(in the rows, 128 means zero)
Each row has a class, written after it.
[129  86 161 133 109 146 154  97 152 121 119 164 134 118 143  84 125 118
 101 124  90 141 113 131 144 118 144  99 106  81 121 125 155 112 154 118
 182 124 150 111 133  91 113 125 166 149 120 123 152  99 156] -> J208
[129 120 146 126 139 143 115  94 156 107 116 125 139 119 163 126 123 144
 115 137 126 111 111  95 130 135 156 130 121 138 114 118 138 153 123 144
 172 103 145  89 149 139 170 130 125 145 130 133 127 127 103] -> J239
[143 129 139 147 114 135  90  99 137 104  99 106 145 122 139 147 120 112
 149 155 120 155 103 126 106 144 140 111 141 114 130 133 134 135 149 104
 153 109 178 149 129  85 130 135 135 113 144 103 124 115 114] -> J269
[134 152 139 147 121 143 162 138 126 153 120 135 137 122 154  94 145 127
 130 115 115 131  78 127 117 134 168 131 118 103 115 116 131 130 140 141
 157 120 121 120 144 128  71 117 155 146 112  91 120 119 133] -> J38
[148 114 135 126 125 106 117 137 146 153 113 106  96 143 156 129 135 109
 140  78 105 160 136 117 164 157 110 104 157 115 137 135 122 109 119 114
 171 117 129 135 119 132 129 153 109 181 112 101 147 122 102] -> J239
[154 115 105 156 110 106 113 133 154 138 120 111 105 125 151  86 134 107
 149 191  52 179 110 133 166 143 193 136 161  92 161 147 158 130 109 115
 103 141 126 129 129 164  93  56 164 142 103 144 136 130 142] -> J269
[ 92 146 130 189 109 130 138 199 111 123 157  97 135 117 142 128 174 137
  91 203 177 120 129  92 122 175 142 196 188 100 142 148 176 105 116 133
 134 112  89 120 117 161  86 140 136 103 113 125 148 155 117] -> J143
[141 117 112 152 133  54  70 156  96  81 117 119 155 149 134 171 131 133
  80 225 120  75 157 104 109 126 155 190 128 163 134 169 114 138  90 126
  42 140 129  98 104 139 120  87  83  93 124 167 133 131 120] -> J143
[154 132 117 120 134 134 153 117 173 159 115 128 101 121 191  86 112 128
  86 112 128 154 113 132 143 125 133 112 104 120 129 122 151 125 122 117
 157 131 137 130 155 134 173 141 133 162 128 126 138 146 113] -> J997
[195 152 136 156  84 112 131  77 152 116 138  83 119 133 122 125 144 110
 119 104 142  99 147  89 164 127 129 143 151 133 114 122 118 121  82 127
 105 102 102 148 133 144 105 131  90 134 146 164 165 124 115] -> J38
[136  83 115  99 117 158 146 102  85 101  97 133 149 132  95 107 132 105
  88  90 185 110 169 106 165 124 122 128 112 134 108 168 148 154 127 138
  83 139 109 129 117 107 105 135 112  84 176 130 146  60 136] -> J849
[134 136 168 141 140 100 128 106 151 137 104  93 149 123 123 116 108 137
 108 127 138 111  91  56 165 125 126 122 119 110 118 172 120 111 117 145
 111 120 127 120 144 109 146 146 120 136 176 132 141 100 115] -> J208
[165 149 156 127 135 144 116 133 113 128 138 145 107 147 137  85 143 121
 141 127  71 212  87 129 127 148 143 101 149 136 113 120 103 118 143 109
 172 100 160 118 144 139 142 117 159 140  99 127 136 122 161] -> J702
[152 124 168 160 142  70  38 152 173  92 160  92 170 152 103 172 148  80
 127 252 103 119 123 124 191 152 133 152 174 155 106 157  67 122 107 104
  99 138 114 111 134 121 109 111 138  79 167 160 165 115 130] -> J702
[149 154 133 169 155 115 159 120 151 126 113 106 134 138 126 165 132 138
 119  93 127 132 106 126 192 130 113  82 134 130 108 156 114  99 139 134
 124  90 128 126 176 136 130 150 106 152 131 172 157  89  91] -> J239
[146  93 162 122 107 116 129 106 135 129 112 124 153 125 142  98 140 135
 130  67 119 143 104 102 146 129 140 104 131 102 134 118 129 128 146  99
 158 126 152  97 113  63 141 108 114 127 123 127 123 101 104] -> J143
[139 115 149  74 112 151 126 124 123 124 130 141 128 118 130  78 138 130
 135  95 129 164 123  86 144 161 138 101 106 134 133 132 156 120 159 110
 143 118 131  94 146 140 155 131 126 134 145 117 137 120 120] -> J756
[129 118 165 140 130 128 123 107 125 128 109 130 111 110 156  94 160 112
 118  90  91 157 143 149 132 137 136  86 112 119 114 113 146 122 129 104
 148 103 166  93 120 131 121 104 137 171 133 139 123 116 110] -> J849
[147 122 170 147 156  56 120 139 134 135 140 143 138 122 139 170 116 103
  81 184  93 123  89 186 138 164 183  98 134 126 110 132 116 139 166 115
 101 134  99 149 147 153  30 105 155  92 116  70 128 164 137] -> J269
[150 132 153 114 123 124  93 133 143 167 122 100 132 131 127 127 136 115
 140  92 113 124 142 112 150 124 130 142 133 117 128 132 102 118 145 145
 114 125 109 103 120  99 134 131 106 125 126 109 111 129 164] -> J208
[171 166 116 199 133 108 110  98 148 116 124 142 119 127 109 114 144 104
  99 210 155  79 140 144 134 171 137  92 216 143 105 144 173 137 166 115
 116 128 109 153 161 147 110 104 135  86  94 154 133 156 126] -> J269
[157 113 143 130 125 127 142 135 145 173 113  66 111 110 139 112 134 108
 144 106 136 121 113 156 151 127 138 105 109 110 139 133 145 122 147 105
 147 127 166 149 107 133 168 118 139 165 166 131 123 128 100] -> J38
[131 118 122 164 137 100 139  99 168 140 138 143 134 123 141 110 139 139
 102 136 103 147 124 109  91 159 117 133 141 146 123 151 150 134 117  91
 149 115 170 101 140 136 169 138  99 156 117 131 131 143 132] -> J269
[127 154 125 125 140 102 119 139 135 109 143 123 121 141 136 132 121 106
 136 105 146 179 132  89 140 143 149 107 151 119 124 137 153 123 118 120
 106 120 142 145 123 106 133 139 104 149 135  78 131 139 160] -> J269
[132 143 147  66 117  94 124 179 169  90 125 152 103 162  94 149 114 102
  64 137 128 148 153 121 131 115 127 124 125  74 124 192 131  90 134 115
  74 130 123 118 126 112 133 138 113  93 105 118 133 157  99] -> J756
[130 126 130 115 125 163 126 132 165 148 106 156 134  94 149  92 141 120
 113 135 109 150 112 111  79 113 144  71 141 117 126 138 137 144 111 116
 136 139 149 131 106 124 118 120  98 112 112 103 127 140 106] -> J997
[112  94 171 110 124 111 128 124 157 141 131 138 112 119 126  94 118 132
 122 122 127 155 102 130 127 149 132 110 112  97 137 133 137 121 119 101
 164 119 148 125 109 100 155 153 134 138 143  79 141 134 113] -> J143
[122 144 147 130 128 130 104 149 121 117 123 108 154 146 137 150 144  61
 119 137 138 142 102 140 163 151 144 151 135 127 114 151  91 132  98 122
 102 122 146 131 126 111 139 122 142 101 146 123 115 135 105] -> J38
[153 107  91 140  97 128  98 135 165 138 114 156 133 121 128 144 122  65
  86 122 167 114 117 126 126 130 119 116 145 105  75 182 159 102 115 145
  98 114 126 163 156 152 114 148  84 117  97  72 135 171 123] -> J756
[136 153 129  80 150 126 102 160 157 132 121 111  73 125 157  85 132 141
 116 151  88 127 178 196 175 109 191 116  58 109 150 123 137  83 147 135
  66 138 105 109 149 156  80 108 171 104 175 104 145 122 129] -> J756
[145  85  92 156 170 128  70 130  97  84 149 122 216 132  73 140 109 101
  86 147 119 101 109 107  93 120 143 178 112 155 143 156 118 143  56 142
 121 124 139  87 102 146 111  83  98  78 151 144 138 121  79] -> J143
[112  99 120 124 187 113  95 167 147 140 129 105 118 130 145 165 148 112
 139 130  90 146 155 146 152 150 131 153  89 161 138 143 108 121 112 118
  72 111 140  99 114 139 106 138 110 152 164 108 134 142 165] -> J849
[151  90 168 128 153 133 108 107 136 165 129 107 131 131 122 107 133 111
 128  69 123 140 114 110 124 114 127 133 125 116 130  90  89 149 129 125
 177 128 118  81  88  97 127 122 110 147 120 120 117 121 115] -> J702
[132 164 162 163 140 106 140  87 146 131 127 121 125 108 140 134 134 130
 117 139 150 122  97 110 138 138 159 106 127 134  87 149 131 126 126 122
 117 105 140 134 159 133 105 147 111 130 143 100 139 135 127] -> J269
[147  91 141 115 129 139 119 127 146 126 112 133 125 147 181 148 125 145
 124 170 117 116 102  88 137 139 137 150 101 110 135 132 160 128 132 124
 168 120 124 130 126 142 121 127 176 143 156 129 160 150 110] -> J997
[107 123 137 110 121  90  96 150 115 136 128 130 129 133  91 106 151 121
 124 133 142 165 128 113 167 117 137 125 127 106 138 131 141  81 132 129
  72 112 141 127 117 126 127 161 127 140 144 137 156 115 142] -> J756
[129  98 147 136 142 114 139 126 153 169 135 130 121 133 165 146 131 107
  88 134 116 144  98 124 102 135 136 121 120 114 109 162 135 128 145 109
 161 109 170  95 136 105 151 154 146 137 146  88 128 143 132] -> J143
[140 117 179  93 137 138 139 117 132 128 113 125 142 141 116 120 159 129
 138 132 109 120 140 128 143 150 149  69  95 123 130 153 157 154 136 118
 127 126 185 128 101 108 141 138 153 134 198 106 136 109 126] -> J997
[120 111 163 143 185 138 137 148 111 127 128  96 152 141 172 130 125 104
  97 111  50 170 138 117 136 165 137 102 151 115 139 145 154 153 136 139
 148 147 152 127 144 119 162  63 126 150 120  61 124 137 142] -> J269
[146 124 106 138 125 161  85 142 107 114 136 170 136 171 150 115 135 102
 108  89 133  95 134 163 128 159 130 163 120 141  99 123 142 141 107 104
 128 143 159 109  91 129 131  90 121  93 197 140 144 107 101] -> J849
[159 159 117 116  83 101 152  85 101  79  98  41 136 134 111 126 163 176
  92 136 143 146 169 162 177 135 135 166 136 113 147 140 126 138 130 114
  93 123 174 156 165  94  82 146 114 150 112 160 139  69 142] -> J269
[ 88 136  94 199 133 102 123 160 121  79 127 113 133 111 158 151 159 115
  70 144 160  87 127  99 146 138 136 130 148 146 121 169 162 129 114 153
  89 117 128 127 115 187 121  98  79 151 117 192 131 136 108] -> J239
[136 107 155 140 159 125 138 113 152 156 121 130 101 122 140 108 119 110
  99 112 122 163  70 130 137 163 143 130 133  93 124 147 142 130 165  86
 185 116 164 104 140 118 135 135 153 145 128 122 125 132 120] -> J269
[168 130 120 115 117  66  36 141 124 111 129  67 144 137 120 116 118 159
 145 124  99 134 167 150 167 117 136 208  84 156 162  92 103 133 124 125
  89 139 108  98 123 143 160  99 142 125 162 197 111  94 142] -> J849
[147 158  72 128 110  75 110 136 173  94 104 133 121 135 155 173  98 178
  86 155 209  66 136 161 160 108 167 172 146 134  77 147 122 127 170 132
 105 124 124 134 115 111 135 154  80  79 118 128 138 121  92] -> J269
[146  97 176 100 155 153 119 152 147 151 117 145 146 162 131 104 160  92
  86  83 119 163 106 101 129 118 163 131  94 111 129 148 148 124 165 103
 136 137 152 138 122 127  98 124 141 163 135 110 155 111 119] -> J38
[168 148  86 116  94 108  89 190 162 146 122 129 125 143 107  87 134 111
 133 129 121 141 147  95  96 145 140 105 143 145 118 149 144 106  91 100
 137 106 127 104 131 116 154 184  92 116 151  72 124 115 142] -> J849
[153 184  71  38  56 166  80 138 113 132 117 154  92 136 165 108 178  84
 119  87 159 169 154 103 141 115 147 123 155 158 123 149  96  96 142 150
  77 116  81 130 140 160  66 108 110  74 100 153 148 119 116] -> J38
[129 103 125 126 122 150 130 172 131  98 109 150 108 159  95 147 146  87
  61 195 141 123 155  94 106 106 155  86 135 107 138 175 155 136 165 108
  70 129  79 138 118 116 117 107 130  56 130 171 143 124 121] -> J38
[140 140  80  87  73 133 144 128 141 157 130 120 129 137 137 149 168 157
 137 186  88 130 151 126 157 176 114 175 135 158 139 179  98 133 119 148
  52 127 103 103 174 161 138 131 119  72 104 162 140 152 149] -> J756
[163 109 143 111 138 155 126 106 164 143  87 127 134 117 139 112 160 142
 140 133  69 140 132 120 136 146 130  67 122  80 110 147 137 118 129 122
 132  90 182 117 110  88  98 119 128 140 134 122 134 124 136] -> J208
[143 124 147  98 123 123 132 134 177 101 126 138 150 132 134 121 140 156
 129 147  81 150 142 141 118 154 134 103 136 106 143 137 152 122 149 102
 147 121 184 110 112 115 113 122 148 156 126 126 129 127 123] -> J208
[123 119 147 123 121 117 162 122 134 124 110 139 102 131 177 105 129 151
  93 140  95 140 141 144 127 151 125 120  98 132 116 118 129 131 124 100
 144 115 153 121 107 107 156 152 130 137 159 118 158 120 121] -> J849
[149  98 102  97  75  65 111 141 131 133 135 174 139 141 113 145 147 126
 134 115 103 113 133 109 167 127 132 111 128 117 131 117 135  63 107 132
  88 107 134 114 128 128  99 158 117 116 113 142 170 128 152] -> J756
[145 132 138 142 136  99 138 112  81 105 123  92 104 107 100 162 101 136
 139 100 195  86 120 109 176 133 125 115 146  98 109 103 121 132 126 117
 130 118 116  93 117 120 107 169 154 101 160 170 101 100 106] -> J756
[199 145 137 119 109 141 122  74 105 108  96 129 115 114 128 107  94 123
 159 154 159  70 151 116 139 177 151 105  97 147 111 129 156 160 134 144
 114 102 123 107 114 144 158 115 118 118 175 144 108 116 131] -> J208
[106 124 138 130 101 114 126 132 166 113 123 128 104 123 167  96 130 120
 124 110 113 102 106 125 128 154 111 109 177 110 139 140 120 122 129 108
 147 133 148 111 105  71 143 115 109 121 146  82 119 128 129] -> J143
[158 154  95 129  99 113  95 129 141 141 131 105 130 142 114 149 147 103
 144 102 133 161 148 133 172 144 124 116 125 160  96 165 117 121 116 135
 111  99 134 124 152 133 162 163 125 109 150 135 134 115 131] -> J849
[147 126 150  82  81 145 160 130 133 149 127 122 137 154 164 141 161 136
 128 112  95 199 111 154 127 134 137 134  89 113 141 120 104 113 142 106
 166 115 181 101 149  94 142 133 139 153  96 139 143 118 114] -> J702
[158 109 136  98 148 111  99  97 154 151 129 132 123 145 116 131 103 129
 131 171 116 156 107  70 169 149 134 162 148 115 135 164 126 103 109 142
 104 113 120 120 153 150 128 143 163 110 148 136 166 139 143] -> J208
[170 132  42 128 110 103 107 120 125 112 146 150 134 133 138 128 131  96
  72 163 182  36 159 127 130 156 170 157 140 164 135 136 170 134  86 149
 106 123 133  60 129 152 128 111 110  77 139 175 133 143 106] -> J143
[109 112 171 154  97 107 157  95 164 124 138 129 157 126 146  99 148 146
  88  96  76 142 113 172 112 106 114  97 124 123 115 116 110 133 168  93
 186 114 149 118 106  76 172 117 118 146 126 113 128 128 109] -> J269
[135 117 131 150 141  85 120 153 146 123 129 138 119 142 133  99 127 125
 121 119  99 175 116  91 140 130 157  72 153 125 130 135 138 124 120 108
 156 123 135 142  94  99 151 149 131 140  95  91 142 143 123] -> J143
[127 115 159 112 122 126 109 128 163 135 108 124 162 124 114 128 179 154
 108 134 134 116 138 116 142 118 139 123 145 119  89 124 107 126 122 134
 102  85 131 125 113 110 139 148  93 108 125 121 140 130 116] -> J38
[116 123 102 128 137  89 111 120 109 139 127 124  97 142 104 154 147 153
 145 139 113 122 129 103 153 121 167 111 121 142 136 146 139  97 123 145
  79 105 167 119 127 143 138 153 118 123 124 129 159 159 137] -> J756
[146  99 151 127 122 116 124 103 185 127 129 150 138 118 150 144 136 109
 122 141  97 110 132 123 152 138 148 109 142 147 120 162 157 142 141 127
 144 137 175 108 139 157 152 130 142 138 138 134 148 119 140] -> J997
[135 131 159 120 159 133 125 124  93 169 107 121 109 130  97 146 152 126
 132  97 183  98 124 123 139 131 159 107 154 143 113 133 119 125 126 155
 111 114 140 105 142 149 127 157 116 109  97 105 109 135 125] -> J702
[168 119 150 139 126  81 109 137 155  98 164 126 144 114 108 148 109 115
 105 111 220  55 123 150 196 141 149 187 103  96 130 116 164  80 160 102
 110 145 113 104 159 107  48 130 126 101 175 160 161  81 149] -> J143
[124 147 127 120 161 120 106 101 118  78 130 130 146 117 108 158 118 121
 159 117 164 123 132  87 148 148 102 129 154 159 118 148 106 141  93 121
 110 135 132 143 117 127 101 140 115 116 128 135 128 118 128] -> J269
[126 193 146  63 103  85  68 187 185 106 153 138 152 154 132 156 166 145
  71  98 137  88 134 177 156 121 112 158  84 156 120 119  63 118 101 148
  80 142 171 125  94 152 128 156  97 125 163 206 146  86 116] -> J702
[137  91 153 138 158 122  76 112 160 109 123 117 157 128 143 123 133 104
  87 105 155 105 140  97 155  91 113 127 152 125 125 106 136 117 126 118
 141 135 114 124 122 104 123 130 122 134 149 131 144 126 117] -> J997
[137 130 127 138 136 144  96 169 107 127 138 126 128 155  99 143 148  97
 121 105 121 129 110 145 162 135 147 105 112 138 123 133 132  98 143 129
  89 102 129 140 155 139 124 147 121 117 142 109 139 142 158] -> J756
[127 177 117 147 121 105  53 144 125  75 130 116 106 124 103 113 152  41
 129 205 118  84 121 151 149 150 144 112  75 140 162 130 112 104  82 137
 115 114 113 135 110 132  50 107 128 152 141 172 148 145 117] -> J239
[143 173 164 120 173 133 119 150 149 144 111 136 155 116 123  99 163 105
  87 189 152  92 146 107 120 156 112 125 171 111 117 151 158  92 129 150
 113 122 108 119 159 174  72 106 150 128 122 136 148 127  86] -> J38
[157 110 143 137 139 116 100  85 126 136 113  98 130 116 133 166 144 104
 109 220 101 124 163 126 106 138 123 148 125 147 139 151 137 147 111 131
 118 126 170 126 151 142 128 135 126 150 111 138 147 155 150] -> J997
[159 122 175 128  91 117 113 122 127 111 145  65 155 160  84 196 135  76
 190 146 145 120 179 108 170 152 103 132 186 136 159 172 140 140 141 122
 135 154  90 129 117 147 130  79  94 167 125 133 152 122  52] -> J239
[154 110 149  87 103  87 107 144 164 163 132 149  94 121 140 146 130 114
 135 140 109 102 153 103 139 108 116 106 150 133 124 129 123 128  98 122
 140 145 122 122  94 162 139 167 129 159 123 135 147 127 156] -> J997
[124  97 152 106 154 132 153 108 162 113 122 108 111 140 160 151 156 122
 141 122 123 150 129 108 140 143 123 111 140 121 138 141 121 129 137  78
 110 110 159 109 123  80 104 129 100 178 139 108 130 156 136] -> J239
[143 129 113 140 122 165 150 114 142 135 114 166 124 112 167  99 132 137
 153  55 117 215 116  98 129 172 151 114 126 111 124 130 168 127 137 119
 156 103 154 138 128 140 122 154 131 126 107 110 136 101 143] -> J269
[161 149 117 130  81 151 139 162 106 135 142 119 146 171 131 132 119 120
 116  99 157 144  85 118 129  89 126 157 240 133 138 104  94  86 125  95
 126  99  84  98 137 145 131 127  87 118 139 145 145  98  73] -> J239
[113 124 149 116 130 138 138 138 162 126 107 145 145 128 156 113 134 119
 119 136 100 126 111 130 137 144 148 126 110 103 138 142 132 127  92 128
 146 143 148 116 146 101 106 140 147 122 126  79 129 127 121] -> J997
[113 136 147  76 160 149  95 135 149 107 113 143 182 130 133 137 136 124
 115 129 147 144 186 114 104 146 133 191 123  70 115 135 165 134 100 170
  76 112 148  28 133 122  73  94 118 132 183 107 113  69 103] -> J849
[149 135 167 115 127 134 150 125 158  91 123 146 134 120 148  79 125 127
  83 104  82 132 109 126 112 128 116  90 122 119 131 125 121 141 126 107
 169 128 155 122 111 107 125 118 126 162 113 134 133 102 123] -> J143
[136 141 140 121 118 109 109 123 149 102 140 147 122 154 123 125 133 115
 127 146 129 147 124  94 155 149 141 114  94 129  84 141 133 133  54 110
 106 103 123 108 159 124 134 149 137 144 171 122 138 126 139] -> J849
[149  97 159 120 128 101  79 111 128 128 104  70 121 140  76 174 126 131
 144 154 133 132 109  84 174 145 138 131 161  89 140 157 116 131 107 129
  85 110 133 149 129 114 105 138 123 124 132 132 128 142 134] -> J208
[124 131 148 120 131 151 106 108 152 112 124 129 104 106 160 116 162  69
 125 143 104 110 176 128 127 124 130 101 135 150 116 110 115 126 126 137
 122 105 140 120 113 110 116 132 105 152 131 102 147 130 182] -> J38
[157 107 109 114 115 100 112 140 143 147 140 133 142 142 133 177 158 121
 118 141 133 101 135  95 109 108 117 125 123 139 123 161 145 100 105 107
 118 133 167 139 117 131  90 158 114 136 153 127 166 144 144] -> J997
[163 120 169 152 114  87 120 100 154 120 130 110 121 136 130 137 115 100
 122  78 125 140 115 105 145 136 137 126 123 112 125 158 138 119 108 111
 134 113 170 125 116 117 159 134 107 156 137 125 135 127 106] -> J143
[153  98 182 122 122 110 172 122 155 168 121 130 137 110 149 118 125 145
 111  99 107 136 137 134 105 130 169  99 108 118 125  98 141 150 143  97
 149 145 136 113 143 127 132 142 114 146 113  86 123 107 125] -> J38
[144 132 151 154 132  86 100 124 124 117  97 117 153 101 143 142 112 110
 127  91 134 137 102 105 157 117 117  70 130 114 102 139 121  80 131 130
 100  90 155 130 121 108 145 126  95 143 149 142 118 112 117] -> J208
[123 101 168 128 103 139 121  92 144 129 136 126 140 136 152 111 163 128
 133  94  80 145 114  84 149 161 136 104 112 131 115 117 158 157 117 142
 171 104 149 114 126 139 149 114 151 171 159 124 152 128 127] -> J849
[ 98 149 164 120 138 103 101 156 129 135 102 119 119 147 173 143 139 129
 130 123 100 123 133 155 181 104 158 121  87 156 146 136  97 114 109 132
  85 154 152 144 117 128 165 145 145 126 162 130 141 110 117] -> J997
[100 102 149 142 149 146 151 112 157 164 141 131 153 140 154 127 141 133
 116 155  86 140  85 171 130 139 131 118  99 108 101 136 106 138 125 136
 164 129 196 103 135  69 183 114 143 109 165  95 148 128 132] -> J702
